z261-z176: [-60  22  58   3  -6 -19  12  31   3   1   5  -7   6  -4 -38 -70   3 -64
  17  41  61 -20  27 -24   4]
z288-z734: [ -9  15   7  14   3 -21   5  13  -5   3   7  -2  -7  12   1  -8  10  -5
   1  13  21 -14   1  -7 -21]
z261-z176: [ 27   5 -53  38 -25  23  33  24  15  -3  39  20  -9   9  20  81   4  19
  16  -9  65  48 -16  39  -1]
z288-z734: [-12 -27  -8  -4   1  73  31  41 -16 -23   0  11  24 -40 -17   9  -1 -36
 -18  -6  57  -5   1  19  28]
z288-z734: [ 14  10  10  20  -3 -17  -3  -4 -10   7  17 -19  -2   7   9  22  14  27
  -1  33   9   0  -2  20 -21]
z288-z734: [-12   4 -16  -2 -14  -2   3   4  -2  -7  -4  46 -10  16 -31 -18 -39 -11
  22 -12   4  30   8   7  29]
z288-z734: [ -6  -9  31 -15 -27  26 -10   8 -20   8   8 -47  17 -32 -19  21  26   7
 -23  52  12 -12  10  18  -1]
z288-z734: [  7   8 -39 -24  -9 -16   7  -6  19   9   0  47 -15  43 -21  -2 -27   6
  25 -23 -32  47  -1   8  28]
z288-z734: [ 29  -5  14  52  24  21  53  -9  15  -8  39  29  11 -19  31  26 -21   0
  33  -3  86  40  -4  59  19]
z474-z417: [-28  -4 -17   9 -15  -8  16  17  99 -16  -5 -10  -4  20  23 -46  17 -56
  32 -29  27   1 -26 -48  15]
z474-z417: [ -9  -9 -17   6 -44 -21  20  19 -37 -12   4 -12  -7  -7 -23   1   9  -8
  35   8  45  -5   9   6   2]
z474-z417: [ 29  40  21  87  24 -33 -54 -37 -40 -11  22 -12   0  13  29  44 -27  74
  10  37 -22  32  18  31 -36]
z261-z176: [-40  62  58  26   1 -78 -53  -7  40  27   9 -48 -18  33  17 -35  28  -7
   0  44 -18 -27  15 -67 -61]
z261-z176: [-22  24  33   6 -29 -17 -50  -6   3  10   4 -40  -1   1 -15   2   9  13
  -9  48 -22   0  16 -17 -16]
z474-z417: [-38  28   1 -22 -29  10  -2  27   3  30   7  18 -23 -26  -7  26   2 -40
 -19 -32  40 -13  19 -55 -23]
z261-z176: [  8   4  21  32  -9  -1  20 -22 -18   4  22  12  -6 -49  22  29 -24  -6
  33 -28  65  16  20   8   0]
z474-z417: [-23  29  -5 -24   8  33  -3  21  32  20  10  56  -5  17 -24  10 -28 -25
 -20 -12  -2  39  12  -9  19]
z288-z734: [ 39 -13 -45 -35  38  19  12  -8  32   9   0 -23  17  15  46  42  42  18
 -14 -42 -62   9 -19  -7  -4]
z261-z176: [-10 -35  22 -33   2  32  30   6   2   1 -19  21   1 -30 -18 -42  -9 -34
 -25  -6  26 -37 -15   6  22]
z415-z953: [-25   6 -28   5  -2   4  18  46  -7 -21   1   0  10  16 -19 -13  14 -35
  19  -4  29   2   9 -14   7]
z474-z417: [-15   1  26   3   0 -73 -12 -17 -14   7 -31 -12 -32   7  10 -68  10  -8
  -4  -6 -12 -79 -12 -50 -48]
z474-z417: [ 24  -8  38  30  49  26  28  -7   5  -7  23 -13  31 -15  26   4   8   7
  -4  33  34   7  -3  51   6]
z261-z176: [ 12 -32 -11   2 -72  53 -11  -4  47   0   7 -13  -9 -28  -2  46  -4  21
 -22  22  24  18 -34  29  23]
z261-z176: [-10  23   4   6 -44 -19 -12  16   8  20  22 -26 -14  12  -9  31  24  13
  -3  43  23   4   2  -1 -25]
z415-z953: [ 15  28  12 -13  24  -4 -37 -37 -70  19   3  20   5 -17 -10  44 -37  38
   0 -19 -61  35  51   6  -2]
z288-z734: [ 10   9 -14  47   7 -20 -22  -1 -34 -21  -5   6  -9  17   6   5 -14  31
   0   8  -6  -7  -4   8 -23]
z474-z417: [ 20  -8 -38   7  -9 -20  10  -1 -44 -20   0  18   2  30 -28   3 -18  29
  37   8 -16  34   6  43  23]
z261-z176: [-15 -29  31 -42  19  60 -14  14  -5  -1 -33  12  13 -18 -34 -41  -8 -14
 -78  30 -29 -47 -17   8  15]
z288-z734: [ 23 -41 -47 -28 -19  47 -28 -18 -12 -18 -35  23  -2 -11 -16  19 -32  32
 -28 -32 -69  10 -21  14  35]
z415-z953: [ 22 -42  63  19  16 -17  19 -50  11  -1 -18  -3 -11 -36  30 -61 -14   5
 -12  11  27 -62 -36  21  -7]
z474-z417: [ -8  24  45  42   1  37 -37   0  28  -4  26 -12  20  -2  -6  21 -17  18
 -20  68  11  41   8  34  10]
z415-z953: [  2  -8 -46  25   7  33  16  36 -42 -33  -1  21  10  -5  -7  26  -9  -6
   5 -23  31  10   4  14   9]
z415-z953: [-10 -17   7  10  -3  -7   9   7   5 -20 -11 -20   6  -5   0 -38  11 -19
  12   6  17 -24  -9  -7   4]
z415-z953: [-15   9 -50   5  29   2  11  23   1 -35  -4  -5  29  13   9  -7   7 -40
  57 -61 -12  37  28 -36  26]
z415-z953: [  5 -40 -20  25   2  -9  19 -11   9 -42 -25 -17   6 -18  29 -42   2 -21
  38 -45  16 -27 -20 -18  13]
z474-z417: [ 15  18 -33  26   1   6  -4  -2  -6  -2  20   3   0  -6  29  64  -3  15
  21 -37   8  38  15  -5  -9]
z474-z417: [ 20   0  11 -12  32 -20 -20 -32 -30  17 -18  -4 -11 -12  29   6   4  27
 -32 -26 -51 -42  -2 -23 -38]
z415-z953: [  9  30  26 -17  18   3 -29 -19  -2  40  10  21 -11   7   0  31 -14  31
 -44  17 -40  10   8   6 -21]
z261-z176: [-14  13  13   9  20  -7   4  10   2  -3   2   6   4   7   0 -22  -1 -18
   3   2  12  -5   8 -10  -5]
z261-z176: [-43  30  45  28  52  13 -12  26  -9 -21  -1  14  27   4 -20 -55 -21 -44
  -2  22  18   0  32 -14   8]
z415-z953: [ 40 -28  26  36  34  78  -3  -7   7 -15  11  -4  27 -24  23  37  -6  44
 -63  51  11   1 -33  76   7]
z288-z734: [  3 -13   2  -5  19  44  21  12   3 -10   9 -15  30 -28  10  17  14 -19
   1  -9  21  11   8  10  19]
z415-z953: [-17  24  -8 -23 -25 -25 -15  10  31  29   0   6 -29  29  -7   2  12  -3
 -18   3 -15 -10  -9 -34 -25]
z415-z953: [ -4  19  10   6  61  20  25  15 -36  -8  15  30  30  -3  -8  -1 -17 -23
  16 -13  17  30  38  18  18]
[  5  11  36  11 -20 -58 -43 -40   0  20  -9 -31 -27   5  14 -14   5  37
 -12  29 -35 -36  -9 -19 -42] : z288-z734
[ 15   3 -50  23  53  26   8   8  12 -20  -8  41   3   8  43  21 -16  -8
  -5 -77 -12  11 -10 -22  -4] : z415-z953
[ -4 -48   1  26 -22  -5  -6  -7 -18 -54 -28 -61  23 -29   1 -47  14  -8
  36   8   6 -32  -8  -2  20] : z415-z953
[  5  -4 -56 -15 -75 -37 -32 -20 -31   4 -18  -5 -37  -5  -8  39  -9  29
  27 -47 -36   5   5 -35 -10] : z415-z953
[ 10  23 -27  41  28  10  -7  14  17 -14  17  13   7  28  23  31  -4  13
   3  -7   0  34  -3   7  -7] : z261-z176
[  4   4   3  -5 -38  11 -26   7  -4  20   3  -2 -21   5 -17  34   4  35
 -50  45  -5 -14 -19  16 -23] : z415-z953
[ -1  12   3  -1  45 -30  -3 -27 -17  -1 -17  24  -3  -5  22 -28 -23 -15
  23 -63 -31  -7  21 -39  -6] : z415-z953
[-24   5 -61   1 -36 -11   0  38 -71 -33  -9  -4   5   0 -39  14  -1 -19
  52 -32  10  19  39 -23  13] : z415-z953
[-11   4   0  -9 -10  -2   3  19   6   4   2  -5  -2  14 -15  -8  13  -8
  -8  22   7  -7  -4  -1  -3] : z261-z176
[-23  21   8  -7 -33 -10 -50  21 -54  12 -13  -7 -20   8 -43  11   1  24
 -48  47 -25 -32  10 -14 -36] : z415-z953
[ 14 -28 -19 -36 -49   6  -7 -21  15  18 -22  41 -38   3 -23  -1 -30  24
 -29  -9 -26  -9 -35  14  14] : z288-z734
[-17  11  12  -4  -6 -16  10  13 -25   2   7  -4   3   0 -22 -13   4 -16
  19  15  22   0  22  -1   1] : z261-z176
[ 42  13 -38  25   5 -53 -47 -27 -21   2  -9 -18 -23  52  27  34  12  83
 -16  11 -83  -8 -23   4 -49] : z288-z734
[-10  -3 -28 -20   1  30 -11  41 -33 -13  -8 -28  21   4 -20  20  32  -2
 -27  14 -22 -12   7  -7  -5] : z288-z734
[ 30  -4  21  37  40 -31 -18 -40  -4  -8  -7 -32   4  -2  51  -8  11  35
  -3   0 -31 -29 -13  -1 -33] : z474-z417
[  6   1  -1  15  -2   3 -49  -9 -43 -19 -11 -40  17  -5  -6  18   4  37
  -8  25 -51   1  15   3  -7] : z288-z734
[  5  19  -4  50   6 -40 -25 -17  13 -16   2  -4  -8  30  19 -10 -13  22
  27   4 -14  15  -3  -5 -13] : z474-z417
[  2   9 -15  -8  26 -13 -17  17  -8   1  -7 -49   9  16  26  13  54   9
 -27   1 -41 -38  -4 -34 -44] : z288-z734
[ -7   4  -6 -19  35  20  21   7  63   9   0  31   3  15  18 -20  -2 -37
  -7 -37  -2   9 -13 -21  14] : z474-z417
[  4   4 -13  10  43  34  10  13  19 -21  12  -7  38   6  15  10   7 -15
  16 -12  -7  39  12   9  26] : z415-z953

z421_z356: [-10 -29 -29  17   9 -22 -10  20  -8  -8 -40 -66 -28 -39 -15  44  10  -6
  15  -3  40 -45   7  -1  11]
z980_z191: [ -4  45 -17  26  21 -14  -1  11 -15  39  -3 -14 -18  22  -3  15  12  19
 -28 -31  18 -17 -26  -5   6]
z969_z61: [-17   4   7  18   8  21   1  -4  17 -13 -18  -4  -1  -9  -8  -3 -21 -13
  12  19  28  -1  12   5 -16]
z186_z544: [-38  46 -51  30  12 -41  -2   2  14 -11 -25 -26 -38  -4 -22  23 -39 -24
  50   2  52 -34 -26  -2  -4]
z980_z191: [-33  14 -68 -13  -5 -77  -4  13 -23  55   7   3 -14  21  64  10  -1   3
 -25 -33  60 -53 -15  -5  30]
z186_z544: [ 32 -36 -23 -13 -10 -21 -10  22 -19  12  -5 -34 -15 -48 -21  25  22   2
  16  -1 -67 -15  -3 -29  -7]
z186_z544: [ 21  -5  -7 -31   9 -12 -36  19  15  52  22  53  46  20  40 -32 -17   7
 -66  -7  25  -2   1   9  25]
z186_z544: [ 34 -16  11  -7 -14   5   9   6 -22  25  11 -11   3   3 -11  28  49  20
 -20 -10 -61  13 -21  -6  -9]
z421_z356: [ -1 -30 -19 -27 -15 -27 -14   5 -19 -10  23   3  11  12  20  -4  32 -10
 -23   3  44 -24 -10  14  36]
z186_z544: [ -1 -17 -28 -14   2 -30 -16  17   5  32 -10   1   5 -14  28   4 -18   1
 -12  -9  15 -23  10  -6  11]
z980_z191: [-13 -14   5  11 -20  35   9  -9  -6 -18  13   2  10   7 -12   4  35 -31
  -9  53  36  -4 -19  15 -33]
z186_z544: [ 30 -45 -22 -18 -25  -2 -12  21   8  33  -2  -2  14 -40 -12  28   7 -19
   6  40 -53  -5 -13 -15 -42]
z421_z356: [  4 -45  -8 -37 -28 -13  -7   0   9   5  17  30  32   5  32  -3   4 -17
 -12  26  14  -1   0  16   4]
z186_z544: [ -4  22 -40  13  -2 -34   0  13   5  44 -13 -10 -12   7  -3  41  -7  -3
   4  -4   6 -19 -37  -2 -17]
z969_z61: [-28  32 -16  34  18   5   0   0  -6 -13 -13 -24 -26  -4 -18  -2  -5 -12
   9   5  49 -24  -5  -5  -7]
z969_z61: [ -46   49  -54   16   27  -43   -8    5   25   16  -33    2  -36  -37
   21  -28 -102  -14   56  -14   15  -30   32  -38  -11]
z421_z356: [ 10 -68 -15  -6 -15 -11  -4  23 -25  27 -19 -49   1 -23  16  53  58   5
 -36   2  25 -38   2   8   7]
z969_z61: [ -5 -19 -22 -12   1 -27 -14   7  -8 -32  -4 -21 -17 -33  -5 -11  -9 -11
  30  -3   4 -23  17 -14  24]
z969_z61: [ 44 -64   7 -11 -25  32   1  22 -26  47   5 -20  15 -40  -6  31  62   5
 -37  29 -75   0  -1 -21 -46]
z421_z356: [ 17 -33 -51 -12   4 -47 -35  39 -10  40 -13 -32  -3 -30   4  32  14  -3
 -24  -7  24 -50 -12  -8  22]
z969_z61: [-23   5   0  23  15  12   1   1 -17  -7 -10 -25 -14   1   6  -4  18   1
 -20  -5  56 -24  12   3   9]
z969_z61: [-24  -7  10 -14  -2 -14   5 -15   4 -24   5  16  11  29  36 -16  -8   4
  -7 -16  56   0  17  26  40]
z186_z544: [ -9  -7   6   0   0  30 -14  -8  26 -57   2  15   6 -31 -31 -39 -36 -42
  43  53   9   7  17  -5 -22]
z980_z191: [  6  19   4   4  21  20 -17   8   3  16   8  19   8  -9   1 -39 -19   2
 -23   0  -5   2  15 -17  -6]
z421_z356: [-25 -22 -35  18  12 -13 -17  14  34 -29 -56 -43 -26 -71 -24  16 -63 -35
  68  30  30 -35  32 -14 -19]
z980_z191: [-54  26 -33  16  26 -20 -15   2  30   2 -29   9  -8  -8  34 -27 -75 -21
  12   2  97 -35  31   3  10]
z980_z191: [ 30   7  -8 -10  11   7 -35  17 -12  -2  32  15  11  -7 -26 -35  17  -9
 -28  11  -8  -6 -17 -14  12]
z421_z356: [-24 -32  -1 -25 -14 -21   6 -10  -6  -9   6  12  14  19  54  -8   6   1
 -16  -9  54 -12  22  22  35]
z980_z191: [-62   3 -34 -15 -18 -15   2 -14  10  14  21  55  22  29  75 -42 -31 -38
 -20  36 106 -28  11  16  -6]
z421_z356: [ 24   4  50  19 -14  86  23 -16   2 -15  16  14  10 -13 -50 -12  24 -12
  11  54 -85  50  -7 -15 -77]
z980_z191: [ -6 -13 -20  12  30 -19 -34  17  31 -51 -49 -46 -24 -60 -40   4 -58 -18
  59   1  32 -28  31  -6  25]
z980_z191: [-17 -12 -36 -18  -4 -33 -21   7   4 -10   8  11   4  -8  20 -19 -19 -24
   5  13  51 -30   4   1  21]
z421_z356: [-42  13   5  21  18   5  12 -14  14 -33 -33 -18 -24 -17  10 -15 -47  -3
  39  -9  35  -7  44  -3   4]
z186_z544: [  -2   21    4   -8   40   -7  -43   -2  -12 -105   22   -7  -20  -21
  -40  -84  -22  -12   29  -18   39  -14   29  -13   78]
z186_z544: [-52  -4 -48  10  13 -45 -11   3  13 -43 -40 -37 -38 -44   8  -5 -59 -29
  64   2  72 -51  36  -9  21]
z980_z191: [-80  71 -17  -6  12 -42  19 -30  37  45   4  87  19  80 116 -51 -96   7
 -20 -38 108   2  25  27  26]
z421_z356: [ 22  29 -16  10  22 -24 -13  22 -19  50   0 -15 -12  10  -3  15  16  31
 -37 -45 -15 -14 -21 -13  19]
z969_z61: [-17 -16  10 -16 -30   2   7 -28  47 -73   4  31  22  18 -19   4 -32 -46
  60  55  37  25 -17  42  -6]
z969_z61: [ 22 -42  -1 -23 -19   1  -5   7   6   3   0   2  12 -32  -3   8   1  -9
  14  21 -50   7   9 -11 -17]
z969_z61: [-19  12  30  -5   3   3   8 -23  17 -31   5  27  18  49  21 -14 -12   7
  -9 -14  58  19   6  40  36]
[ -9  13 -32 -10  25 -42 -25  19 -35  28  15  -4 -10   8  43 -32  10  21
 -52 -51  51 -43  14 -14  60] : z421_z356
[-26  49   7  11  30   9  -9 -10  20  -8   2  34   2  15  15 -55 -56   0
  -2 -13  39   6  24  -2  13] : z186_z544
[-31  56 -40   1  33 -62 -33   4  30 -17  -5  20  -6  32  10 -24 -67  -9
  12 -32 100 -27 -13  21  64] : z980_z191
[ 21  -2   7  -2  17  -7 -16   9 -22 -27   5 -27 -14 -11 -25  -9  24  16
  -4 -29 -13  -7   4  -8  40] : z969_z61
[  1 -68 -32 -47 -26 -21 -13  14 -18  23  15  14  12 -52  55 -30  -2 -15
  -6  20 -28 -27  44 -33  -6] : z980_z191
[  0 -30  17  -8 -17  32  11  -5  20  26  -6  26  27 -12  24  -1 -15  -8
  -7  33 -23  19  22   1 -44] : z186_z544
[ 17 -32 -23   3 -25 -24   6  11 -32 -14  -1 -58 -22  -8 -39  68  74  -7
  12   8  -6 -25 -48   7   2] : z980_z191
[ 17 -62   6 -26 -33  20  12   3 -24  17  15   1  12 -36  22  -1  37  -4
 -10  28 -64   3  23 -23 -33] : z980_z191
[-21 -32 -21   3  16  -5 -16  13   2 -18 -34 -34 -22 -68  10 -19 -37 -14
  29   7  19 -37  59 -27   3] : z969_z61
[ 12  41  11  15  25  38 -12  -2  13 -27   4  14 -19 -51 -48 -63 -56 -12
  50  17 -85  25  28 -53 -39] : z186_z544
[-25 -31 -20 -32   6 -45 -20  13  13  56  -9  30  37  31 100  -7 -24  16
 -69 -34 106 -33  32  32  57] : z186_z544
[  3  26  -7   6  26   5 -14  13  -5  39   1  12  -4 -15  16 -36 -25  14
 -24 -20 -19  -6  22 -31  -4] : z421_z356
[-17  32 -33  16   7 -23  -1   4 -17   4   3 -15 -27   1  -7   2   3  -7
  10  -7  19 -26 -19 -14   0] : z969_z61
[ -7 -23   0 -23 -19 -13   0 -12  21 -34   3  18  13   1   6  -3 -21 -20
  32  20  10   9   4  16   8] : z969_z61
[-20  25 -39  19  27 -23 -24  19   1  16 -16 -17 -18 -14   2  -7 -26  -9
  -7  -8  59 -42   1 -11  12] : z980_z191
[  5 -39  19 -43 -35 -17  15 -17 -13  -2  35  34  36  53  49   6  45  11
 -36  -9  19  16 -10  38  37] : z969_z61
[-10 -17  -9  -1  18 -12 -13  10 -17 -15 -13 -28 -18 -30  13 -18  -4   7
  -1 -22  21 -28  39 -15  32] : z969_z61
[-34   6  24  23  -9  15  35 -29  -8 -55  -9 -25 -17  31  -8  22  28  -2
  22   1  50   6  -6  31   8] : z186_z544
[ -6 -75   4 -25 -35  15  10  -6   2 -25  -5  -4  11 -45  18   0   4 -26
  28  47 -21  -2  38  -6 -27] : z980_z191

z281_z91: [ 17  -7 -11   5   3   7  36 -38  -2   0  17   9 -13  -7  16   7   4 -25
 -16  21  -4  -5  28  11   5]
z103_z374: [ -6   5 -22 -12   3   6 -23 -47  36   5 -19 -37  52 -17   1 -16  -1  -4
  21  -9 -22 -14  -4  -4 -30]
z670_z526: [-31  61 -40 -41  -8  23  51   1   7  16  40   1 -18 -22  -7  -5  23 -28
  26  52 -26  12  15  -4 -15]
z103_z374: [ 36 -15  18  21 -10  15 -27  12   2  -9 -12   5 -23  -3  -9  24 -15  -4
  17 -17  32 -30  11 -24  24]
z103_z374: [ -4 -66  52  11   5 -27 -20 -18 -16  21 -22  19 -21  61  59  14  51  -4
 -41 -34  33  39 -46  18 -17]
z670_z526: [ 27 -55 -26  25  22 -39  29  28 -24 -15  21 -26 -16 -28  -5 -24 -74 -26
   8  38  24   0  11  38  43]
z281_z91: [ -8 -22  18   2  -9  29  -3 -18 -17  16  17  30   0  -9  38 -10 -15  -7
  -9  45 -22 -27  43   3 -13]
z281_z91: [ 21  23  -4   9 -16  27 -35  -7  35   0 -35 -17  14  21  -3  32  35  17
  24 -38  15 -11 -38 -23   2]
z103_z374: [ 25 -39 -16  18  -1  11   0 -26  -1   0  -2  -8   1  -1  20   4 -14 -15
   6  22  11 -23   1  23  15]
z281_z91: [-28  -8   8 -23  14 -46  -2  14 -17  -9  -6   1 -15  16 -40  -9  19   4
 -13 -40  17  31 -30  11  -7]
z670_z526: [ 24 -33  -8  19  20 -39 -11  -8  20 -10 -19 -48  26 -12   1 -15 -33 -10
   6 -26  17  11 -15   7   6]
z281_z91: [ -3 -23  20   5  -9  14 -36  14   8  22  -7 -10  10  -5  38 -10 -19  -7
  26  17   2 -10   0 -15 -15]
z670_z526: [-65 -32  10 -26  16 -42   8 -35 -19  24 -14  11  27  66  43 -21  75  21
 -58 -17 -20  69 -75  59 -50]
z281_z91: [ 26   4   0   7   2  16  46 -37  12  11  34   3 -16 -35  43   0 -18 -48
  -7  43 -14  -7  69 -15  -4]
z281_z91: [-11 -27  15   0   2 -17 -45   3   7   6 -31 -18  21  22   4  -5  11  14
   7 -35  14  10 -44   3 -15]
z670_z526: [ 26  -2  14  19   5 -13  -3  23   9  -6  -3 -14  -8 -11   3   4 -25  -6
   5 -15  17   6   9 -20  15]
z617_z192: [  3  22  -7 -10  -4   3  14  19  -9 -11  12  11 -34  -6 -37  13   5  -7
  10  -3  14  -5   8 -10  18]
z617_z192: [ -8  69 -58   4  21 -35  33  48  26 -26  -8 -53  56  -9 -44 -20 -17  47
   1 -17 -28  46 -51  18  17]
z103_z374: [ 50 -15 -13  42  -3  26  59  11 -18  -1  40  17 -37 -18  47  14 -41 -26
 -10  75   5 -15  48  17  48]
z617_z192: [ -16  -43   37    0   11  -36 -110   -7    2  -28  -68  -15   67    8
  -66  -24  -25   58   -4 -100    5  -33  -28  -10  -20]
z617_z192: [-41 -48  44 -16   1 -25 -81  -2 -19   1 -44  14  25  37 -22 -15  20  38
 -13 -61   8  -4 -43   7 -32]
z617_z192: [  1  16  17  -5   2 -17 -19  34  -5 -20  -8   4 -14  -9 -54   3 -13  14
   5 -41  16  -4   6 -26  12]
z617_z192: [ 10  12 -48 -11   0   8  10 -12  14 -11   7 -29   4 -29 -37  -3 -18 -20
  39  16   4 -24   4   6  13]
z670_z526: [-12 -19   0  13  10 -18  -5  -2 -11  -4 -16   1  34  27  14 -12   5  36
 -33  -9 -15  18 -34  35  -2]
z281_z91: [ 20  81 -23   0   7  -5  51  20  21 -25  18 -10  -6 -30 -45  11  -7   4
  -4 -16 -13  16  29 -30  21]
z670_z526: [ 23   3  24  20  -9   9   5  19  -4   1  -3  20 -35  27  19  33  25   3
 -13 -13  26  12 -11 -12  19]
z103_z374: [  5 -18  37   5  13 -39  18  13   1  15   5  -4 -32  16  40   4  17 -27
 -21 -20  26  55  -9 -12  -9]
z103_z374: [  2  28 -33  -7   0   7  17  16   2 -14  16 -11   2 -33 -39  -9 -31  -2
  24  21 -10 -18  20  -2  17]
z670_z526: [-29   2  18 -25   5 -10 -42 -23  16   3 -14 -13  42 -25 -19 -30 -16   3
   9 -27 -25 -14  23 -26 -43]
z103_z374: [  5 -11  -9   5   0   4  40  -1 -23   3  23  22 -34  12  18  11  12 -15
 -17  33   8  10   2  25  17]
z670_z526: [ 15 -34  11   2   3 -11 -35 -37  16  -1 -28 -18   9   7  -2   7  10 -13
   7 -41  23 -11 -13  -6 -11]
z617_z192: [-28  -6 -57 -16  13 -19 -13 -25  17  -4 -24 -48  64   6 -23 -28   5  21
  16  -6 -20   7 -61  46 -16]
z617_z192: [  7  33   4   2   1  -5  24  50   8   4  22 -11 -23 -23   5  -2 -23 -15
  17  16   4  21  19 -29  11]
z281_z91: [-11  22  27 -14  13 -36 -12   1  21  -4 -14 -16  12  -4 -18  -8  11   2
 -11 -58   0  32  -2 -33 -26]
z103_z374: [ -2  43  29  -5  -2   1  10  10  21  11   6   3  -6  -5  20   7  17  -5
  -9 -17 -10  28  20 -44 -20]
z617_z192: [ 28  41  -6  18  -9  18 -21  45   3 -35 -11   3   5 -21 -66  15 -37  39
  18 -25   4 -39  17 -29  39]
z281_z91: [ 24   4  -4   4 -11  28  15 -25  16  12  11   0 -23  -7  28  21  13 -34
  16  20  10 -12  21 -15   2]
z617_z192: [ 57  38 -56  33  -4  43  64 -32  21 -17  23  -8   7 -28  12  23 -20 -10
  -2  50 -20 -29  41  11  41]
z670_z526: [ 15 -29 -32  30  17 -26  33  27 -21 -15  10 -16  11  -1   6 -17 -44  13
 -15  33   0  13 -18  52  38]
z103_z374: [ 36 -42  37  32  -1  -4  10   8 -14   9   4  18 -45  22  51  24   4 -21
 -21   3  36  13   4  -1  21]
[ 62  23   2  25   3   8  26  -2  21 -22  19 -12 -21 -56 -18  13 -55 -32
  12   0  11 -29  79 -46  32] : z617_z192
[-37  15  10   4   7 -20 -44  68 -15 -17 -21  -3  59  -1 -36 -38 -45  76
  -8 -18 -34   2 -23   5  -1] : z281_z91
[  4 -30  36   3  -9   3 -55 -15   3   4 -36  10  -4  34   1  21  34  11
  -2 -51  28 -10 -29 -13 -11] : z103_z374
[ 21 -37  24  33   5  -5  25   1 -13  14  12  13 -14  15  72   3  -9 -11
 -33  30   4  21  10  16   9] : z103_z374
[ 15  -2  24  16 -17  29 -28  22 -18 -10 -10  35 -18  15 -13  24   0  27
  -3  -9  13 -33   7 -13  22] : z103_z374
[ 39  20   2  19 -17  48  66  -7  -8  13  47  39 -63  -9  52  35   8 -41
 -10  65   4  -9  59 -13  26] : z617_z192
[ 12 -10 -17  10  15 -29  25  10   7  -2   5 -30   1  -5  10  -9 -15 -14
   1   5  11  29 -17  15  11] : z670_z526
[ 15 -52  23  25 -10  13 -41   7 -28  -7 -22  27 -10  31   4  17  -2  25
 -10 -10  25 -31 -18  18  22] : z103_z374
[ -3 -46  14   5   3  -6 -18 -23  -3  14  -7  -5  11   7  36 -12  -5 -12
  -4   7   2  -2  -3  13 -16] : z281_z91
[-50 -39  30 -16 -12   6 -59  -5 -36  10 -33  44  10  66   0   3  56  49
 -25 -27   0  -4 -62  33 -24] : z617_z192
[  4  29  -7   2  -2   8   9   8   4 -10   2   4   5  -6 -17   5  -2  14
  -4  -3 -11  -4   9  -8   7] : z281_z91
[ 21  23   6  -3   2  -1  26  -8  28  10  18 -18 -23 -28  19   7  -3 -46
  16   4   8  15  35 -39  -7] : z281_z91
[ -4  24 -59 -11  19 -24  36   3  26  -5  18 -60  35 -51 -17 -38 -49 -22
  32  32 -23  13   8  11  -1] : z670_z526
[ 29   0  43   9 -10  -4 -79  42  17 -20 -39 -12 -16  -9 -58  22 -20  11
  40 -79  50 -31  -1 -65  15] : z103_z374
[  21   43   31   16   11  -34  -37  104   21  -28   -6  -40   14  -65
  -60  -25 -101   19   39  -42    8   -3   42  -77   22] : z103_z374
